In the rows, zero is written as 128.
Each row of numbers stands for one element and depends on some of the facts below. Use the named rows to name the rest.

Facts:
γ: belongs to class; Φ: refers to
[vakle klomutror losto rubas stibin tramapur skigul setrus grulas rata bese romi bimun flitro vitim nerisum grama gofi klebrar rarun flagebak brotrak nusak vefis staplok sedok skekon] γ 22
[zono vinul pustol plakla fladrogrir skozokles rudre skekle drabazin butran saskon daston zetris gratoto naplomo nudo zudo tanam fupu skosin muskas skivur maful zufe ferebo sastus zugru zudeski regroflol pipluk skadaplon kledas skibi dridustus tadir kudefen bruber brufa] γ 939
[mevan bubre tabol zoso drestol mizis grarok mestufu ziki senar fluvo flutram] γ 227
[digazes moluma soklorom bava gruziskal drazul tresu dovuti stoki tragam tridrol kesta dobro potragren skagim fene gigek brakla] γ 420
[lonikli stulakan fenon biritrer vitrarir vodo nilo flidal drufasam zunive ribes lista gremomun vevel mago puskol zuplos] γ 707
[rodrin pepobal supega trodir rugra kludekur raflo branin tofo grolo grufastok klustu seni latren fastotros zedre larik brevok givo plepok litam] γ 266
[tifur brumo gredrak stotres dregur bimosas skastogak gesom] γ 338
vinul Φ: skadaplon nudo regroflol pipluk flitro skagim
bubre Φ: stulakan zunive gratoto drazul
klomutror Φ: vevel zoso dregur tabol
lonikli Φ: drestol vefis
losto Φ: skastogak zudeski gremomun gigek
pepobal Φ: rudre pipluk digazes romi skivur pustol
rubas Φ: dridustus givo vitrarir dobro brakla litam klebrar rarun grulas ferebo
supega Φ: puskol plakla setrus gruziskal
moluma Φ: kudefen mevan raflo rarun tabol grulas
trodir Φ: bava mevan
fladrogrir Φ: ribes bese flutram zoso litam nilo
stibin Φ: mago fluvo rugra bimun grufastok
skekle Φ: zunive tramapur vitrarir grama butran
drabazin Φ: vodo brufa branin vevel zono grolo
saskon Φ: vodo zudo branin zuplos setrus
fenon Φ: potragren regroflol tresu
daston Φ: kludekur muskas rudre tridrol klustu butran
stoki Φ: skastogak pustol skozokles
tifur Φ: brotrak drazul rarun
tanam Φ: brotrak seni tresu mevan soklorom zoso vitim flagebak plakla mizis
tofo Φ: vakle stotres sedok kledas
skosin Φ: nusak skadaplon potragren vevel brumo gremomun plepok litam
gredrak Φ: skastogak zufe zetris rata
maful Φ: vodo bimosas fupu klebrar
gofi Φ: nusak brevok mizis fastotros
latren Φ: puskol kesta zono bimun mizis
zedre Φ: brotrak muskas dovuti skivur skekon
larik Φ: skibi givo vevel vitrarir klebrar flidal
lista Φ: sastus zetris zugru bimosas nilo
grarok Φ: stulakan brufa rugra
mestufu Φ: brufa klustu
staplok Φ: bruber nerisum
tadir Φ: givo mevan brevok bruber setrus grolo
ziki Φ: bava soklorom drufasam brakla tragam
gesom Φ: stulakan zufe zudeski vodo zudo flitro raflo nerisum rarun

Some elements and their rows:
[117,137,122,117,117,115,148,134,119,144,117,134,113,113,112,130,122,108,143,127,122,128,107,129,132,142,122,121,128,102,125,133,93,132,136,147]: nilo
[129,140,151,133,134,151,149,143,151,128,129,100,137,135,148,120,120,173,100,149,149,119,164,124,39,89,135,148,120,153,147,118,178,115,101,159]: gesom
[140,132,134,135,117,132,128,142,139,131,129,172,105,116,138,110,142,132,122,142,114,131,124,117,117,149,119,139,136,101,125,115,103,122,133,147]: gigek
[128,126,123,115,125,129,117,113,129,113,123,135,125,136,95,147,138,76,129,125,142,114,123,129,129,146,131,108,144,144,110,132,137,141,147,117]: kludekur
[140,129,115,116,120,119,123,157,119,146,133,144,156,116,127,128,130,117,121,119,139,121,132,153,186,161,97,120,114,97,70,121,114,135,114,130]: vakle
[123,143,126,108,153,149,153,113,165,131,133,77,116,132,132,167,120,149,113,138,148,115,151,115,99,77,174,130,120,123,174,132,171,86,120,137]: skosin
[142,126,132,121,122,122,128,153,131,130,137,147,148,115,140,126,148,129,120,121,132,130,140,147,147,143,106,131,121,111,95,123,137,128,118,128]: skigul
[134,131,129,116,127,133,124,130,131,136,121,109,136,144,92,122,112,101,138,117,139,129,110,137,159,141,100,142,152,121,123,129,110,123,134,121]: mago
[140,119,126,154,119,132,105,124,133,127,133,177,117,118,165,132,158,136,136,106,94,145,113,116,172,134,136,135,122,104,117,125,106,125,129,117]: tresu
[128,130,146,119,127,146,140,132,137,120,141,156,149,109,168,157,129,166,114,121,149,149,132,107,90,93,143,156,110,131,136,119,168,118,116,150]: moluma
[123,134,147,98,130,129,143,139,121,118,152,128,166,98,153,153,138,176,106,115,165,148,145,141,114,93,130,141,95,114,129,124,187,112,107,132]: rubas
[138,128,145,120,131,134,129,142,138,128,139,74,168,124,122,117,125,132,104,126,149,114,157,150,125,118,101,118,141,133,109,130,167,120,96,99]: mestufu
[121,137,126,117,131,128,126,119,145,121,124,124,99,133,104,131,140,120,141,128,123,132,127,141,162,132,146,122,126,98,162,138,109,116,147,120]: plepok
[130,125,114,151,136,136,121,104,152,125,121,116,86,135,127,127,134,125,132,140,96,115,129,103,134,128,156,109,141,133,155,134,110,118,139,126]: regroflol
[135,112,112,156,132,132,115,100,137,118,123,128,102,139,128,144,140,91,129,142,108,96,132,91,105,134,146,92,145,165,121,127,123,144,133,123]: skivur
[127,109,104,142,138,130,111,95,117,123,125,123,117,135,125,148,133,100,129,137,114,101,125,99,112,133,143,99,149,170,121,127,126,148,147,116]: muskas
[120,125,126,115,128,113,132,113,104,113,128,132,131,123,97,127,134,102,136,125,131,135,107,134,122,146,108,123,148,128,132,129,115,134,147,112]: zunive
[132,139,135,102,128,141,152,126,137,141,123,108,143,120,113,160,114,84,122,123,158,123,129,122,117,120,125,132,123,127,112,129,151,118,116,140]: lonikli
[131,132,117,141,132,138,134,116,141,135,114,120,97,141,118,123,119,102,128,157,119,98,137,97,85,134,142,110,141,147,127,121,120,134,134,147]: skozokles

Which element is each row?
No name comes twice in this set of rows, the named rows included.
[149,130,135,149,119,136,115,128,145,118,135,166,100,120,142,125,159,128,125,128,98,125,125,121,137,154,128,130,135,94,130,119,114,114,138,124]  skagim
[135,136,130,130,147,159,144,110,176,126,127,89,106,137,137,151,128,127,109,146,132,99,156,98,69,89,165,121,129,147,169,126,177,95,120,146]  vinul
[131,124,139,123,127,154,132,110,154,114,128,116,141,124,133,176,142,76,109,118,161,119,141,111,88,100,156,114,124,162,123,130,190,133,120,137]  zedre
[139,113,145,154,120,115,102,144,134,136,129,101,139,129,148,89,136,140,134,96,104,137,138,149,190,116,107,122,127,116,113,143,106,129,110,88]  mizis
[121,127,105,122,135,135,138,114,128,134,119,113,116,143,114,145,104,114,124,144,137,110,129,112,113,117,143,122,130,147,138,126,135,125,128,143]  naplomo
[144,133,146,124,130,140,123,145,149,124,146,124,157,120,164,138,146,164,114,105,141,141,153,146,160,104,125,153,108,103,125,132,164,100,99,122]  gofi
[107,129,117,107,130,102,132,109,98,117,130,137,130,111,97,130,131,124,147,123,127,144,96,140,145,142,121,117,138,115,145,136,107,138,154,102]  vitrarir
[138,120,130,143,121,135,110,131,124,133,131,156,137,134,151,122,131,138,134,111,109,148,113,127,160,139,117,158,125,117,115,121,115,132,128,130]  gruziskal
[111,132,132,117,143,150,145,110,144,131,125,87,135,145,136,154,97,158,124,132,154,129,139,109,81,70,163,155,119,164,168,131,172,118,116,147]  tadir
[129,122,139,130,121,131,118,127,134,134,120,118,131,146,116,120,121,114,145,109,119,143,108,136,170,131,114,153,144,127,129,136,101,127,133,116]  puskol
[137,133,143,115,127,134,132,146,140,127,149,130,159,106,155,142,146,163,113,111,148,142,144,145,144,107,127,143,98,100,123,128,167,116,101,131]  klomutror
[116,133,110,88,152,135,154,95,125,121,134,96,148,133,108,175,104,131,112,142,170,108,144,119,78,94,148,118,131,162,147,127,186,123,130,127]  skekle
[124,142,120,93,131,147,153,136,139,144,122,100,150,130,97,176,102,75,117,127,187,114,133,136,115,115,136,125,106,132,95,127,164,121,116,153]  tofo

The same elements again, as new rows of numbers:
Some rows with their names:
[129,105,121,133,127,137,124,132,122,125,122,135,126,135,107,137,133,133,135,132,145,115,118,122,111,140]: raflo
[111,163,135,111,140,116,123,142,124,132,126,115,129,124,124,122,108,146,124,114,120,130,110,129,122,106]: maful
[120,121,135,141,132,131,122,117,121,127,119,131,133,124,117,136,128,131,123,126,136,131,115,127,126,139]: klebrar
[109,111,124,143,126,118,97,106,116,126,122,108,120,131,127,146,118,109,128,108,124,114,111,133,130,130]: bimosas
[114,217,96,79,115,149,92,98,70,120,133,102,226,147,141,134,151,88,224,209,140,157,217,160,173,147]: kledas
[112,165,129,114,140,115,125,144,127,131,128,118,122,129,125,115,113,148,121,121,121,138,116,127,122,110]: saskon
[150,117,119,107,131,136,129,164,106,149,136,131,119,153,102,126,125,136,126,121,120,127,115,115,126,136]: zedre
[137,113,146,125,114,136,149,129,147,131,122,134,128,109,136,127,130,127,123,131,136,126,143,131,129,126]: stulakan
[109,148,134,136,131,122,131,119,142,114,118,129,138,131,126,117,118,136,133,128,142,133,108,124,129,116]: dridustus
[132,96,127,128,122,110,142,99,144,127,139,140,112,124,155,127,138,119,111,129,114,125,161,146,115,126]: kesta
[135,161,142,112,132,123,140,150,118,137,130,126,122,152,122,104,105,137,126,114,118,140,110,116,150,109]: daston
[122,137,118,118,142,122,121,145,119,141,132,125,117,126,114,127,134,144,109,127,114,141,120,126,116,138]: gofi
[128,118,111,107,136,125,120,157,115,146,132,126,115,136,100,127,130,147,117,129,129,124,127,123,97,141]: supega
[113,114,111,147,129,116,102,113,127,120,133,112,111,142,129,130,133,108,128,120,120,127,111,126,132,138]: brumo
[111,149,137,138,130,122,132,118,139,113,116,129,137,130,126,118,115,133,133,127,144,130,109,124,132,114]: skibi
[131,90,127,125,118,112,134,96,155,135,147,143,138,127,151,131,142,120,107,127,116,127,140,139,124,122]: brakla
[130,92,124,129,120,110,134,99,156,133,147,142,136,128,153,129,143,119,108,129,114,128,141,136,121,122]: soklorom
[107,109,114,144,128,113,101,109,126,126,130,112,118,140,127,132,129,109,124,119,130,128,111,125,131,139]: dregur
[133,120,147,129,122,126,164,128,130,121,104,131,87,104,141,113,126,126,116,137,142,128,184,142,111,137]: mago

Which element is each row?
No name comes twice in this set of rows, the named rows included.
[129,111,128,133,135,126,146,132,100,119,98,132,80,136,112,121,123,130,129,133,153,116,170,136,94,154]  grufastok
[130,122,130,143,130,133,131,122,122,125,123,136,126,136,117,129,131,129,126,128,131,137,116,121,137,141]  brotrak
[147,101,131,131,122,139,137,138,111,133,120,139,122,152,104,128,122,124,139,124,147,120,122,116,131,141]  klustu
[126,118,107,108,136,125,119,155,122,150,136,128,130,137,101,129,134,146,115,131,132,128,117,119,101,140]  trodir
[157,92,138,129,113,122,147,107,141,132,150,149,127,145,151,126,134,111,120,119,101,124,138,130,148,120]  dovuti
[115,126,113,119,136,107,99,133,112,147,140,102,108,144,124,128,121,119,111,109,107,130,116,125,128,133]  gesom
[144,119,136,144,128,141,138,126,118,124,126,141,123,146,117,122,129,123,130,124,127,137,111,115,148,141]  skekon
[141,127,129,104,123,133,138,156,147,144,143,126,125,107,136,125,140,140,115,132,106,135,129,129,120,121]  fenon
[142,110,153,121,108,134,149,127,146,138,122,138,140,116,135,124,122,124,119,125,143,127,137,123,138,127]  zunive
[157,91,146,126,110,123,150,105,137,137,146,147,129,147,150,124,127,109,118,114,108,125,143,131,153,119]  tridrol
[124,127,114,111,132,124,123,152,145,156,141,115,132,119,125,125,143,135,97,127,130,141,126,120,123,122]  ziki
[123,123,124,145,136,132,123,124,125,120,123,131,121,125,119,134,139,132,125,135,129,133,115,127,123,140]  nusak
[120,127,131,144,139,124,139,118,110,118,106,132,96,126,121,122,130,130,121,131,139,134,149,134,115,149]  bimun
[129,111,144,127,115,137,133,126,152,127,124,130,140,94,139,141,129,131,128,131,132,117,129,136,119,119]  ribes

The same elements again, as new rows of numbers:
Some elements and their rows:
[136,111,112,135,88,142,99,108,166,96,123,113,84,110,89,117,171,80,153,115,147,119,145,130,110,122,100,124,125,116,130,143,128]: litam
[106,144,155,112,109,130,95,131,140,107,65,132,93,167,142,124,148,122,128,126,159,131,123,125,151,146,134,120,96,143,125,134,109]: zono
[116,122,142,141,133,118,112,129,101,148,136,112,179,114,159,150,88,167,144,135,101,123,108,131,135,137,137,136,137,114,118,111,134]: staplok
[136,150,154,139,103,147,105,114,108,105,87,129,120,122,133,120,145,125,150,98,150,137,146,119,116,119,114,134,136,136,136,121,129]: fupu
[135,137,116,104,147,148,139,143,109,97,138,137,76,161,119,107,149,132,80,135,166,153,149,117,88,134,156,110,133,162,127,156,143]: muskas
[120,126,121,133,147,127,118,118,123,76,141,113,114,89,135,136,137,110,177,110,106,139,125,113,109,113,128,100,123,111,141,123,122]: grulas
[133,136,117,158,103,140,125,145,93,130,125,138,135,112,89,119,136,77,102,132,112,102,154,130,153,145,120,151,102,131,107,115,155]: gigek
[119,138,113,90,155,118,159,122,141,107,126,82,96,120,73,160,130,83,115,125,95,112,129,129,141,144,104,105,91,160,141,158,122]: soklorom
[130,115,136,167,103,118,118,134,105,182,157,134,199,103,139,125,90,168,147,141,109,102,135,152,126,113,143,168,146,103,112,105,146]: losto
[139,157,130,128,109,155,137,151,108,122,147,151,105,140,122,95,154,117,79,129,154,122,172,127,93,117,147,134,127,146,85,159,150]: pustol
[102,148,153,126,148,106,112,109,164,114,109,140,123,147,155,123,136,108,113,130,145,128,90,140,174,156,156,118,93,117,125,109,79]: bimun
[114,119,134,120,88,123,94,119,171,131,104,109,98,148,115,127,143,113,115,140,149,121,127,137,130,156,109,126,119,143,120,144,113]: fastotros
[147,165,144,141,163,119,164,92,157,127,149,127,137,126,133,101,144,108,109,106,154,121,121,165,135,122,140,135,144,126,146,105,102]: sedok
[149,107,131,124,90,107,130,101,133,190,102,106,163,140,102,133,101,182,162,114,129,113,147,151,98,81,90,175,162,138,166,156,144]: fladrogrir
[143,143,143,118,119,133,126,119,125,143,114,124,119,152,123,123,133,145,113,122,149,129,139,138,110,123,124,141,142,153,128,142,128]: naplomo
[128,140,135,142,148,116,136,114,142,135,151,125,150,125,135,120,126,133,124,124,137,125,115,143,129,125,147,128,139,118,137,116,112]: skigul
[95,115,105,143,114,97,108,124,178,132,129,144,119,127,129,119,150,83,151,138,127,118,123,141,136,112,149,119,97,107,122,133,98]: nusak
[131,123,121,125,118,149,112,116,116,94,95,118,95,124,112,125,147,127,166,101,141,142,150,112,97,105,109,121,138,132,157,145,132]: dridustus
[146,121,131,136,160,125,174,121,159,172,172,141,181,125,151,120,113,158,130,147,96,104,99,146,152,137,125,142,165,100,161,94,94]: lonikli

Name these rows:
No name comes twice in this set of rows, the named rows included.
[134,124,118,145,139,134,167,116,171,124,171,135,144,96,136,104,142,91,165,124,94,89,117,132,141,104,113,119,137,87,157,115,95]  ribes
[126,133,116,147,140,137,112,118,130,72,128,126,114,95,133,123,154,96,178,100,127,152,128,115,126,117,129,101,137,105,152,103,123]  klebrar
[124,104,158,103,98,102,102,114,151,191,92,102,151,171,129,151,92,187,107,157,141,114,91,148,156,167,112,155,139,142,132,132,122]  latren
[123,130,139,81,115,114,116,113,163,124,129,76,99,133,106,147,132,120,115,139,126,110,128,131,109,150,104,109,111,158,112,166,125]  seni
[130,139,142,111,115,137,112,125,102,93,101,110,108,127,136,138,129,135,150,112,128,126,144,113,96,110,116,113,117,143,124,161,134]  kudefen
[143,148,149,166,134,135,161,140,51,186,131,142,204,111,119,136,81,146,128,120,89,93,151,134,148,104,138,178,130,123,127,114,152]  gredrak
[122,71,106,149,60,109,96,129,137,218,98,141,160,157,97,129,107,185,163,148,137,120,145,141,104,83,115,187,151,118,144,160,153]  skosin
[93,114,93,163,124,114,140,148,138,147,111,176,129,132,94,118,135,77,151,129,115,111,151,137,158,102,149,138,85,104,148,142,125]  brumo
[149,111,150,149,94,134,105,119,83,164,83,110,164,139,128,135,97,183,164,118,133,130,140,128,115,114,101,162,160,132,157,114,153]  maful
[115,137,126,134,146,143,115,134,109,61,149,118,116,89,149,134,142,94,159,111,105,132,126,112,116,130,135,88,111,114,114,123,127]  rarun

